Below is a small trained network, with its code and all its weights. Each question gives an input and a target symbol and asks what happens when units are switched off, that is, made to give their printed mean instead of their output.

import numpy as np


def w(rows, s, z=0):
    codes = np.array(rows[::2]) - 128.0
    scale = np.full(codes.shape[1], s)
    scale[-1] = z or s
    return codes * scale


def f(y):
    return np.maximum(y, 0)


def softmax(a):
    e = np.exp(a - a.max(-1, keepdims=True))
    return e / e.sum(-1, keepdims=True)


def log_softmax(a):
    a = a - a.max(-1, keepdims=True)
    return a - np.log(np.exp(a).sum(-1, keepdims=True))


def net(x, mask):
    ids = ['αδηθσφ'.index(c) for c in x.split()]
    T = len(ids)
    res = E[ids] + P[:T]
    r = res
    for j in range(2):
        rows = slice(2 * j, 2 * j + 2)
        q, k, v = (r @ M[0][rows].T for M in (Q, K, V))
        z = softmax(np.where(np.tri(T) > 0, q @ k.T / 2**0.5, -1e9)) @ v
        o = O[0][rows]
        res = res + np.where(mask[j], z, o[:, -1]) @ o[:, :-1]
    y = f(res @ A[0][:, :-1].T + A[0][:, -1])
    res = res + np.where(mask[2:10], y, B[0][:, -1]) @ B[0][:, :-1]
    return log_softmax(res[-1] @ U[:, :-1].T + U[:, -1])


Q, K, V, O, A, B = {}, {}, {}, {}, {}, {}
E = w([
[129,191,138,168,162,93,103,160,163,118,101,144],'α',
[76,126,130,95,174,105,103,153,218,61,154,143],'δ',
[132,138,132,106,250,101,133,124,164,62,112,69],'η',
[150,141,65,86,164,114,132,183,71,100,187,129],'θ',
[141,117,156,99,189,98,159,134,168,184,129,150],'σ',
[61,84,105,134,118,113,95,190,97,144,69,101],'φ',
],0.019)
P = w([
[232,120,255,147,138,153,33,171,147,53,142,125],'0',
[101,211,150,123,135,52,134,179,137,125,181,84],'1',
[156,205,42,158,101,109,132,107,138,173,158,79],'2',
[106,170,88,167,110,114,172,92,97,178,136,156],'3',
[125,120,51,193,143,82,155,86,107,161,87,160],'4',
[150,82,39,200,171,86,146,82,100,144,59,183],'5',
],0.0088)
Q[0] = w([
[194,199,125,105,127,115,159,110,171,142,214,108],'H0',
[117,142,105,162,253,10,153,194,119,91,163,238],'H0',
[97,152,45,121,153,116,140,195,158,109,153,169],'H1',
[134,20,197,104,34,218,112,94,94,145,185,149],'H1',
],0.0072)
K[0] = w([
[12,67,132,132,70,111,59,192,93,65,78,50],'H0',
[18,100,18,138,121,77,238,72,82,197,110,114],'H0',
[136,147,129,156,216,75,249,72,182,222,39,143],'H1',
[129,146,152,206,125,137,2,146,73,13,122,96],'H1',
],0.0069)
V[0] = w([
[160,205,45,153,180,125,169,134,49,144,182,126],'H0',
[90,71,109,177,133,155,71,194,47,170,76,110],'H0',
[152,53,141,140,104,116,127,118,134,255,82,229],'H1',
[185,36,139,92,210,144,206,147,118,145,134,85],'H1',
],0.0066)
O[0] = w([
[127,134,203,175,47,86,45,50,175,45,138,141,253],'H0',
[1,164,134,129,214,148,44,68,42,86,113,84,132],'H0',
[191,192,111,96,61,193,76,185,200,192,162,76,66],'H1',
[90,156,193,40,78,139,178,94,138,60,122,31,207],'H1',
],0.0081,0.0048)
A[0] = w([
[68,52,98,199,172,99,201,85,119,111,88,206,3],'N0',
[254,112,120,149,126,92,219,147,74,113,110,176,118],'N1',
[64,50,120,148,14,80,196,145,112,138,73,67,126],'N2',
[164,116,92,133,168,109,127,110,58,90,139,87,175],'N3',
[169,95,84,64,149,86,209,235,36,135,210,148,90],'N4',
[107,133,149,49,161,120,144,140,132,74,192,141,135],'N5',
[93,42,100,111,152,135,109,149,182,67,178,169,95],'N6',
[161,191,188,138,206,108,151,134,155,134,91,143,190],'N7',
],0.0059,0.0018)
B[0] = w([
[109,227,139,146,155,184,216,180,243,102,157,158,254],'N0',
[16,232,43,120,146,200,172,87,114,255,117,135,186],'N1',
[139,228,92,200,145,150,75,48,78,200,97,33,173],'N2',
[221,59,216,196,164,141,163,98,184,56,196,158,228],'N3',
[99,90,142,39,90,12,8,10,129,151,147,137,189],'N4',
[101,95,117,19,74,120,142,85,124,220,123,59,246],'N5',
[89,140,37,91,145,222,142,50,133,132,113,183,221],'N6',
[143,137,89,246,163,44,116,226,125,114,114,115,246],'N7',
],0.0056)
U = w([
[166,138,136,172,155,134,87,191,128,126,159,187,152],'α',
[86,103,70,69,144,167,119,101,181,152,111,197,71],'δ',
[148,95,143,131,134,144,223,103,143,84,67,70,7],'η',
[142,49,197,102,100,53,27,31,119,103,144,174,181],'θ',
[192,178,176,49,88,125,92,195,199,133,197,61,177],'σ',
[22,141,94,107,146,146,64,99,55,174,86,3,197],'φ',
],0.0056,0.0017)

Each question gives the input, a string of symbols that net reads in full, and the target symbol t.
The units are the heads (2 rows each of Q, K, V and O) and the neurons (one row each of A and B). Each row of codes is followed by its name. A weight is (code - 128) times the scale printed after its matrix; where a second scale follows, it is the last column's (O, A, B and U).
mask holds one flag per unit, heads first, then neurons. A switched-off unit (its flag False) gives its mean, the last column of its rows in O or B, instead of its output. The means were averaged over made-up inputs and are rounded, as every weight is.
A unit's drop is (log p(t) with every unit on - log p(t) with that unit switched off) / (log p(t) with every unit on - log p(t) with every unit switched off).
The circuit of an input: a set's keep is (log p(t) with only the set's units on - log p(t) with every unit switched off) / (log p(t) with every unit on - log p(t) with every unit switched off). Starting from all 10 units, units are removed one at a time, each time the one whose removal leaves the highest keep (on an exact tie, the one counted first), for as long as the keep stays at least 0.8.
units of the circuit, in order: the units of the circuit, biggest drop first
most important unit: the unit with the biggest drop
top k neurons: the k neurons with the biggest drops, biggest first
which heads matter: for each layer, one digit per head in row order, 1 if its drop is at least 0.15 and else 0, layers parted by /
drop of u: that unit's drop, to one decimal
input σ φ η, target φ: top 2 neurons	[N0; N5]
input φ φ φ θ φ, target θ: which heads matter	11
input α θ θ, target θ: which heads matter	00
input φ σ δ, target φ: which heads matter	10
input φ η η, target η: which heads matter	01
input θ η δ, target δ: which heads matter	11
input α δ σ, target σ: top neuron	[N6]
input α σ η θ θ η, target θ: which heads matter	10
input θ δ σ θ η, target σ: which heads matter	01
input α σ η η, target σ: units of the circuit, in order	[H1; H0]
input α σ φ δ α, target φ: top 2 neurons	[N0; N3]
input θ δ φ σ δ θ, target σ: top 4 neurons	[N3; N6; N1; N2]
input δ σ θ θ φ δ, target φ: which heads matter	11
input φ φ σ θ, target φ: which heads matter	11
input α σ σ α, target σ: units of the circuit, in order	[H1]
input φ α α, target α: units of the circuit, in order	[H1; N5]
input α α δ, target δ: units of the circuit, in order	[H1; N6; H0]
input θ α α θ φ σ, target φ: which heads matter	11
input σ α σ δ, target σ: which heads matter	11
input θ δ θ θ, target θ: most important unit	H0
input φ α σ, target φ: which heads matter	10
input φ α φ α α, target α: which heads matter	01
input δ φ σ α, target φ: top 2 neurons	[N3; N0]
input θ θ δ σ δ, target σ: drop of H1	1.0
input σ θ φ φ φ θ, target φ: drop of H0	1.2
input δ η η, target η: drop of N0	0.1
